Here is a tiny trained network, its code and every weight. The questions are about switching its units off for an input and a class, where a switched-off unit gives its printed mean instead of its output.

import numpy as np


def w(rows, s, z=0):
    codes = np.array(rows[::2]) - 128.0
    scale = np.full(codes.shape[1], s)
    scale[-1] = z or s
    return codes * scale


def norm(h):
    return h / np.sqrt((h * h).mean(-1, keepdims=True) + 1e-5)


def f(y):
    return y / 2 * (1 + np.tanh(0.7978845608 * (y + 0.044715 * y**3)))


def log_softmax(a):
    a = a - a.max(-1, keepdims=True)
    return a - np.log(np.exp(a).sum(-1, keepdims=True))


def net(x, mask):
    res = np.array(x, float).reshape(1, 8) / 4 @ E
    u = 0
    for l in range(3):
        y = f(norm(res) @ A[l][:, :-1].T + A[l][:, -1])
        res = res + np.where(mask[u : u + 11], y, B[l][:, -1]) @ B[l][:, :-1]
        u += 11
    return log_softmax(norm(res)[-1] @ U[:, :-1].T + U[:, -1])


A, B = {}, {}
E = w([
[130,129,134,131,125],'x0',
[96,176,110,196,136],'x1',
[88,177,64,117,10],'x2',
[130,134,139,129,125],'x3',
[90,177,110,196,138],'x4',
[133,129,132,128,125],'x5',
[124,136,129,121,133],'x6',
[117,131,129,122,133],'x7',
],0.012)
A[0] = w([
[193,142,94,163,140,7],'0.n0',
[187,200,56,135,234,90],'0.n1',
[84,205,27,119,2,207],'0.n2',
[157,127,43,8,2,35],'0.n3',
[164,95,132,252,248,116],'0.n4',
[151,167,111,103,136,57],'0.n5',
[112,64,116,6,19,117],'0.n6',
[165,173,221,195,117,186],'0.n7',
[75,111,73,163,162,50],'0.n8',
[85,165,109,200,178,95],'0.n9',
[171,169,12,84,127,169],'0.n10',
],0.0069,0.0017)
B[0] = w([
[189,129,128,131,123,120],'0.n0',
[80,128,60,80,87,144],'0.n1',
[27,2,214,153,73,254],'0.n2',
[113,245,155,86,94,225],'0.n3',
[189,167,71,93,127,200],'0.n4',
[60,107,123,127,145,123],'0.n5',
[135,176,222,50,160,215],'0.n6',
[116,200,190,33,175,147],'0.n7',
[149,145,95,113,136,132],'0.n8',
[149,117,57,34,126,160],'0.n9',
[70,136,161,131,118,155],'0.n10',
],0.0061,0.0083)
A[1] = w([
[164,36,93,110,152,129],'1.n0',
[196,56,40,156,114,73],'1.n1',
[176,171,194,68,228,104],'1.n2',
[85,205,123,79,119,133],'1.n3',
[125,161,68,196,174,87],'1.n4',
[55,105,178,89,155,4],'1.n5',
[162,150,255,147,165,202],'1.n6',
[178,160,116,168,73,148],'1.n7',
[212,91,77,54,221,126],'1.n8',
[173,179,53,97,120,173],'1.n9',
[160,150,116,229,217,59],'1.n10',
],0.009,0.0022)
B[1] = w([
[134,162,214,204,138,157],'1.n0',
[97,158,157,175,74,128],'1.n1',
[160,82,87,236,142,253],'1.n2',
[76,137,116,216,129,189],'1.n3',
[227,204,115,3,69,148],'1.n4',
[129,164,187,139,156,159],'1.n5',
[87,167,144,177,110,210],'1.n6',
[117,137,119,187,163,123],'1.n7',
[20,80,111,249,64,255],'1.n8',
[76,193,34,174,95,153],'1.n9',
[114,202,100,36,155,158],'1.n10',
],0.0063,0.0069)
A[2] = w([
[63,146,98,220,134,179],'2.n0',
[125,172,56,158,177,137],'2.n1',
[217,128,190,107,147,143],'2.n2',
[94,126,155,122,164,73],'2.n3',
[152,81,197,168,178,154],'2.n4',
[27,151,105,181,74,172],'2.n5',
[160,114,80,9,111,105],'2.n6',
[152,34,123,132,115,66],'2.n7',
[100,118,97,137,112,1],'2.n8',
[155,166,81,139,191,97],'2.n9',
[164,41,89,126,105,64],'2.n10',
],0.011,0.0022)
B[2] = w([
[170,169,23,163,207,224],'2.n0',
[166,184,71,59,56,165],'2.n1',
[86,106,44,156,164,138],'2.n2',
[177,158,165,141,108,132],'2.n3',
[132,114,135,160,157,173],'2.n4',
[255,54,202,169,246,246],'2.n5',
[167,204,11,115,199,132],'2.n6',
[88,101,241,113,78,139],'2.n7',
[133,20,91,112,150,132],'2.n8',
[76,166,72,21,24,144],'2.n9',
[97,122,221,92,153,127],'2.n10',
],0.0071,0.011)
U = w([
[89,36,206,132,132,107],'0',
[109,103,40,206,151,38],'1',
[91,202,89,4,85,252],'2',
],0.012,0.0028)

Each question gives the input, the list of numbers given to net, and the class t.
The units are the neurons (one row each of A and B). Each row of codes is followed by its name. A weight is (code - 128) times the scale printed after its matrix; where a second scale follows, it is the last column's (A, B and U).
mask holds one flag per neuron, layer by layer. A switched-off neuron (its flag False) gives its mean, the last column of its row in B, instead of its output. The means were averaged over made-up inputs and are rounded, as every weight is.
A unit's drop is (log p(t) with every unit on - log p(t) with that unit switched off) / (log p(t) with every unit on - log p(t) with every unit switched off).
The circuit of an input: a set's keep is (log p(t) with only the set's units on - log p(t) with every unit switched off) / (log p(t) with every unit on - log p(t) with every unit switched off). Starting from the 12 units with the biggest drops (on a tie, the unit counted first), units are removed one at a time, each time the one whose removal leaves the highest keep (on an exact tie, the one counted first), for as long as the keep stays at least 0.8.
circuit, biggest first: the units of the circuit, biggest drop first
k most important neurons: the k neurons with the biggest drops, biggest first
top k neurons in layer l: the k neurons of layer l with the biggest drops, biggest first
drop of u: that unit's drop, to one decimal
input [8,-2,1,-8,-6,3,-3,4], class 2: 2 most important neurons => (0.n3, 2.n5)
input [6,-6,-2,7,4,-4,5,7], class 1: circuit, biggest first => (0.n2, 1.n2)
input [-4,0,2,5,-8,-3,6,-7], class 2: circuit, biggest first => (2.n5)
input [3,-7,-4,8,2,0,2,6], class 1: circuit, biggest first => (0.n2, 1.n2)
input [-4,-2,6,-4,6,-7,3,-1], class 0: 3 most important neurons => (0.n2, 2.n5, 1.n2)
input [-3,-2,1,7,-2,-7,-4,-5], class 2: 3 most important neurons => (0.n3, 1.n8, 0.n6)
input [-7,2,-7,-6,-5,-8,-4,-6], class 1: circuit, biggest first => (0.n2, 2.n5)
input [-2,5,8,-5,-2,-4,6,0], class 0: circuit, biggest first => (0.n2, 2.n5)
input [-4,-4,-1,7,2,-1,0,5], class 1: 2 most important neurons => (0.n2, 2.n0)
input [4,-7,-4,7,8,-2,4,-4], class 1: 2 most important neurons => (1.n8, 0.n2)
input [-5,-6,3,-7,2,7,-8,0], class 0: top 2 neurons in layer 2 => (2.n1, 2.n0)
input [-7,3,-7,-3,-7,0,7,2], class 1: 2 most important neurons => (0.n2, 1.n8)
input [4,7,-8,4,-4,2,-1,4], class 1: 2 most important neurons => (1.n8, 1.n2)
input [-8,0,1,5,-7,-8,0,-4], class 2: 3 most important neurons => (0.n3, 1.n8, 2.n5)
input [3,-6,0,5,3,-8,-1,-8], class 1: circuit, biggest first => (0.n2)
input [0,2,-4,-4,-5,-3,7,8], class 1: 2 most important neurons => (0.n2, 2.n0)
input [1,-8,6,-5,3,6,-3,8], class 0: top 3 neurons in layer 1 => (1.n3, 1.n4, 1.n10)
input [-7,5,-7,6,3,4,1,-5], class 2: top 2 neurons in layer 1 => (1.n10, 1.n4)
input [7,-4,2,4,-2,1,7,7], class 2: 3 most important neurons => (1.n8, 2.n5, 0.n3)
input [-3,5,7,1,-7,-3,-1,-5], class 0: 2 most important neurons => (0.n2, 2.n5)
input [8,5,0,3,5,1,2,-5], class 2: 2 most important neurons => (1.n8, 1.n4)
input [-2,3,-3,-8,6,-5,7,-4], class 2: most important neuron => (1.n4)
input [5,-7,-3,-1,1,2,2,2], class 1: top 2 neurons in layer 0 => (0.n2, 0.n9)
input [2,-7,4,0,3,-6,-6,3], class 0: drop of 0.n2 => 0.3
input [4,-2,-6,-3,3,2,-4,-8], class 1: drop of 1.n8 => 0.2
input [-5,-5,8,-5,8,0,0,-4], class 0: drop of 0.n2 => 1.0
input [2,3,2,-6,-4,6,0,-6], class 0: drop of 2.n10 => 0.0
input [3,-2,-4,-4,1,2,6,-2], class 1: top neuron in layer 2 => (2.n0)
